Each row has a name. Each piece below is followed by the name of the row it came from, unless a question asks for something else. Each question is about the rows just above it.

Columns, left to right: E D B P W Q
-1  -70  4  58  33  -49 = K99
50  -73  -46  -108  -112  53 = K30
2  -73  -45  -108  -103  33 = K916
-10  112  -88  43  86  -54 = K431
51  -73  -46  -67  33  -48 = K189
59  112  -89  -10  43  84 = K240
After 112  -89, its row goes on with -> -10  43  84
The rest of the row after 50  -73  -46: -> -108  -112  53
Go on from -73  -46  -108 to the end of its row. -> -112  53
Which row holds this, read backwards? 43  -88 -> K431
Which column holds this, read top down? 4  -46  -45  -88 -> B
Go on from -73  -45  -108  -103 to the end of its row. -> 33
The rest of the row after -46  -67  33: -> -48

Columns, left to right: K T V U Y M R H A
9  65  -76  62  -21  -23  37  -18  51 = K790
-16  64  2  46  -2  -85  4  -19  56 = K341
-16  64  2  46  -2  -23  37  -19  51 = K916
Which column holds this, read top down? 9  -16 -> K
Go on from 37  -19 to the end of its row. -> 51
Which column holds this, read top down? -76  2 -> V
Go on from 2  46  -2  -85 to the end of its row. -> 4  -19  56
Which row holds 37  -23  -21  62  -76  65  9 read backwards? -> K790

Columns, left to right: S Z F X G C
13  -2  68  102  18  -27 = K797
-39  -109  88  94  51  -80 = K431
-47  36  65  -65  -37  54 = K202
116  -109  88  94  51  -80 = K78
57  -1  68  102  18  82 = K30
-29  -10  65  -65  -47  37 = K341
-29  -10  -78  -65  -47  37 = K916
-43  20  -73  -86  -3  27 = K282
25  -43  49  10  -42  -12 = K99
Which column holds 65  88  68  65  -78  -73  49 top down? -> F
After -2  68  102  18, its row goes on with -> -27
After -43  49  10, its row goes on with -> -42  -12
Which row holds -42  10  49 read backwards? -> K99
The row with -29  -10  -78  -65  -47  37 is -> K916
13  -2  68  102  18  -27 is in which row? -> K797

Columns, left to right: kir defif fut Temag zunu govi fepuv dekor penan zunim
-32  42  -49  6  77  -21  -19  25  36  11 = K202
29  -22  -48  7  77  -21  11  4  21  -14 = K99
-21  77  -49  -32  42  6  -19  25  37  -25 = K240
-25  37  25  -19  6 is which row, read backwards? -> K240
The rest of the row after -32  42  6: -> -19  25  37  -25
After 6  77  -21  -19, its row goes on with -> 25  36  11
The rest of the row after -19  25  37: -> -25
Which row holds this, read backwards? -21  77  6  -49  42  -32 -> K202

Columns, left to right: dafu seb Zenum bitil kun viro Pima
66  -35  -45  86  12  -30  74 : K916
-72  -88  -59  -86  22  -10  -48 : K30
63  -101  59  82  12  -29  74 : K189
19  -32  107  22  73  -8  48 : K282
16  117  56  109  -39  -117  -103 : K99
66  -36  -88  -58  -86  58  45 : K240
44  -107  -113  -12  -64  -10  -1 : K431
-28  -88  -58  -86  -88  58  58 : K790
-86  -112  64  -120  18  -32  107 : K341
Go on from 22  73  -8 to the end of its row. -> 48
The rest of the row after 107  22: -> 73  -8  48
Which row holds 58  -88  -86  -58  -88 read backwards? -> K790
107  -32  18 is which row, read backwards? -> K341
After 19  -32  107  22, its row goes on with -> 73  -8  48
Which row holds 18  -120  64 read backwards? -> K341
The rest of the row after 66  -35: -> -45  86  12  -30  74

Columns, left to right: peke non Rozo tigul nezo peleb
-40  -43  28  -82  23  63 : K30
4  27  -15  58  -23  -77 : K916
9  32  31  80  -48  -26 : K282
50  -20  85  -4  66  61 : K78
-89  -20  -100  -35  25  -21 : K189
-30  64  -75  58  -23  -34 : K790
75  86  -42  63  -43  -29 : K341
-50  -20  85  -4  66  60 : K797
46  -30  65  -75  50  38 : K202
-36  28  -43  -29  -42  63 : K240
Which row holds this, read backwards? -75  65  -30 -> K202
Which column holds -4  -75 top down? -> tigul
Which row holds this, read backwards? -29  -43  63  -42 -> K341
After 31  80  -48, its row goes on with -> -26

Columns, left to right: levuf zizas vuk mases sivab
-55  18  6  13  1 : K240
-106  42  13  -6  4 : K99
-67  18  5  40  13 : K282
-32  0  2  -6  4 : K202
-30  8  19  31  14 : K341
-32  1  2  -6  4 : K431
q: -32  0  2  -6  4 -> K202
Go on from 0  2 to the end of its row. -> -6  4
After 18  6, its row goes on with -> 13  1
Go on from 5  40 to the end of its row. -> 13

Columns, left to right: zun kiziv lifod Nutin fon malak vos gid
9  -23  36  37  30  -17  -52  -29 = K916
-5  -56  40  20  -73  -5  8  -5 = K790
-17  -49  36  67  50  65  -88  36 = K99
4  -56  39  41  58  11  -56  -10 = K341
-14  6  3  -12  35  -24  2  -20 = K78
37  20  67  41 is in which column, read top down? -> Nutin
67  41  -12 is in which column, read top down? -> Nutin
Which row holds this, read backwards? -52  -17 -> K916
-56  -49  -56 is in which column, read top down? -> kiziv
Which column holds -5  65 top down? -> malak
After -56  39, its row goes on with -> 41  58  11  -56  -10

Columns, left to right: gemid Zupa mobir Ramaz bek kole Pinov vamit Rek
23  27  25  12  20  23  63  13  6 -> K99
11  34  12  11  48  24  36  12  7 -> K240
16  64  11  8  24  25  19  3  4 -> K341
24  67  27  6  43  27  57  9  7 -> K797
11  54  30  37  68  45  86  18  14 -> K790
9  19  12  4  41  24  25  5  4 -> K282
36  40  41  4  39  34  58  4  7 -> K189
16  38  20  15  26  36  61  13  7 -> K78
38  54  31  14  61  23  83  11  12 -> K202
15  83  20  14  98  37  57  12  10 -> K30
17  64  12  12  70  22  29  12  10 -> K431
10  40  5  8  58  16  30  6  7 -> K916
The rest of the row after 54  31: -> 14  61  23  83  11  12
Go on from 17  64 to the end of its row. -> 12  12  70  22  29  12  10
11  27  30 is in which column, read top down? -> mobir

Columns, left to right: tidel vevuv Zegaf varo fanov tira
-52  -34  10  -53  -40  -100  K431
-93  10  60  -62  -41  -26  K99
-104  55  58  -36  -20  -25  K790
-116  84  6  -5  -20  -55  K240
-105  55  58  -36  -20  -31  K189
-98  10  -28  -4  12  -87  K78
-85  -7  58  -36  -21  -25  K30
The rest of the row after -52  -34  10  -53: -> -40  -100
The rest of the row after -105  55  58  -36  -20: -> -31
Go on from -104  55  58  -36  -20 to the end of its row. -> -25

Columns, left to right: kar vukib mima Roz
8  50  48  28  K916
-77  51  48  -79  K431
-77  50  48  29  K240
Go on from 51  48 to the end of its row. -> -79
Go on from -77  50  48 to the end of its row. -> 29
-79  29 is in which column, read top down? -> Roz
48  51  -77 is which row, read backwards? -> K431

Columns, left to right: Bam Nade Zel Dem rar Tupan nuz
34  23  11  -10  12  -18  3 : K916
-27  82  -19  -18  6  35  14 : K202
-53  -3  -31  63  3  -18  12 : K30
-14  57  24  65  -30  -37  -13 : K99
24  -14  57  65  6  35  14 : K797
-2  -43  -28  -37  23  37  18 : K240
-10  -18  63  65  65 is in which column, read top down? -> Dem
Which column holds this, read top down? 65  65  -37 -> Dem
Which row holds 34  23  11  -10  12  -18  3? -> K916
After -53  -3  -31, its row goes on with -> 63  3  -18  12
Which row holds this, read backwards? 65  24  57  -14 -> K99

Columns, left to right: sedol mapi taguk tes movo Riteg
54  85  79  -61  38  24  K916
-43  85  86  -65  -23  26  K202
54  84  -97  20  -41  57  K189
54  85  79  19  -41  -80  K431
After 54  85  79  -61  38, its row goes on with -> 24
Which column holds 86  -97  79 top down? -> taguk
Which row holds 54  85  79  -61  38  24? -> K916
After 20  -41, its row goes on with -> 57
Which column holds this, read top down? 57  -80 -> Riteg
-41  20  -97  84 is which row, read backwards? -> K189

Columns, left to right: zim mer parot nugad lugu lizir gemi las
-32  16  -49  23  -43  71  -93  73 = K202
9  73  -49  -22  -44  23  25  -36 = K341
58  -4  -49  23  -44  -22  25  -4 = K30
-32  16  61  21  64  -22  24  -99 = K240
Which column holds this, read top down? 71  23  -22 -> lizir
After -22  25, its row goes on with -> -4
Which row holds this, read backwards? -99  24  -22  64 -> K240
Which row holds 25  -22  -44  23  -49 read backwards? -> K30
Go on from -49  23  -44 to the end of its row. -> -22  25  -4
-22  -22 is in which column, read top down? -> lizir
Which column holds this, read top down? 71  23 -> lizir

Columns, left to right: kel bedot fibe tob rufo muv
49  -28  100  -25  0  45 -> K78
51  -31  92  -4  -7  -11 -> K202
-10  -52  8  18  24  -75 -> K189
-60  -64  108  -53  -83  -7 -> K30
-49  -28  100  -25  0  45 -> K431
57  -54  79  30  -34  21 -> K797
-60  -64  108  -53  -83  -17 -> K240
-13  -51  3  25  17  -79 -> K790
-49  -40  94  -54  -78  -5 -> K99
Which column holds -75  -7  45  21  -17 top down? -> muv
Which column holds this, read top down? 100  92 -> fibe
92  8  108  100  79  108  3  94 is in which column, read top down? -> fibe

Columns, left to right: Dokez dis Mun vovi zonas guf bovu
-38  -55  56  -34  76  31  -1 -> K797
-45  -21  63  -3  97  -17  2 -> K99
-39  -49  61  -29  96  -27  0 -> K30
-51  -2  52  5  94  -37  -3 -> K78
-39  -49  61  -30  83  18  0 -> K202
-48  -11  63  -3  96  -27  0 -> K189
-45  -21  61  -10  95  -17  1 -> K431
Which column holds -45  -39 top down? -> Dokez
Which row holds -2  -51 read backwards? -> K78
-2  -49  -11  -21 is in which column, read top down? -> dis
-38  -45 is in which column, read top down? -> Dokez
The rest of the row after -39  -49  61  -30: -> 83  18  0
After 63  -3  96, its row goes on with -> -27  0

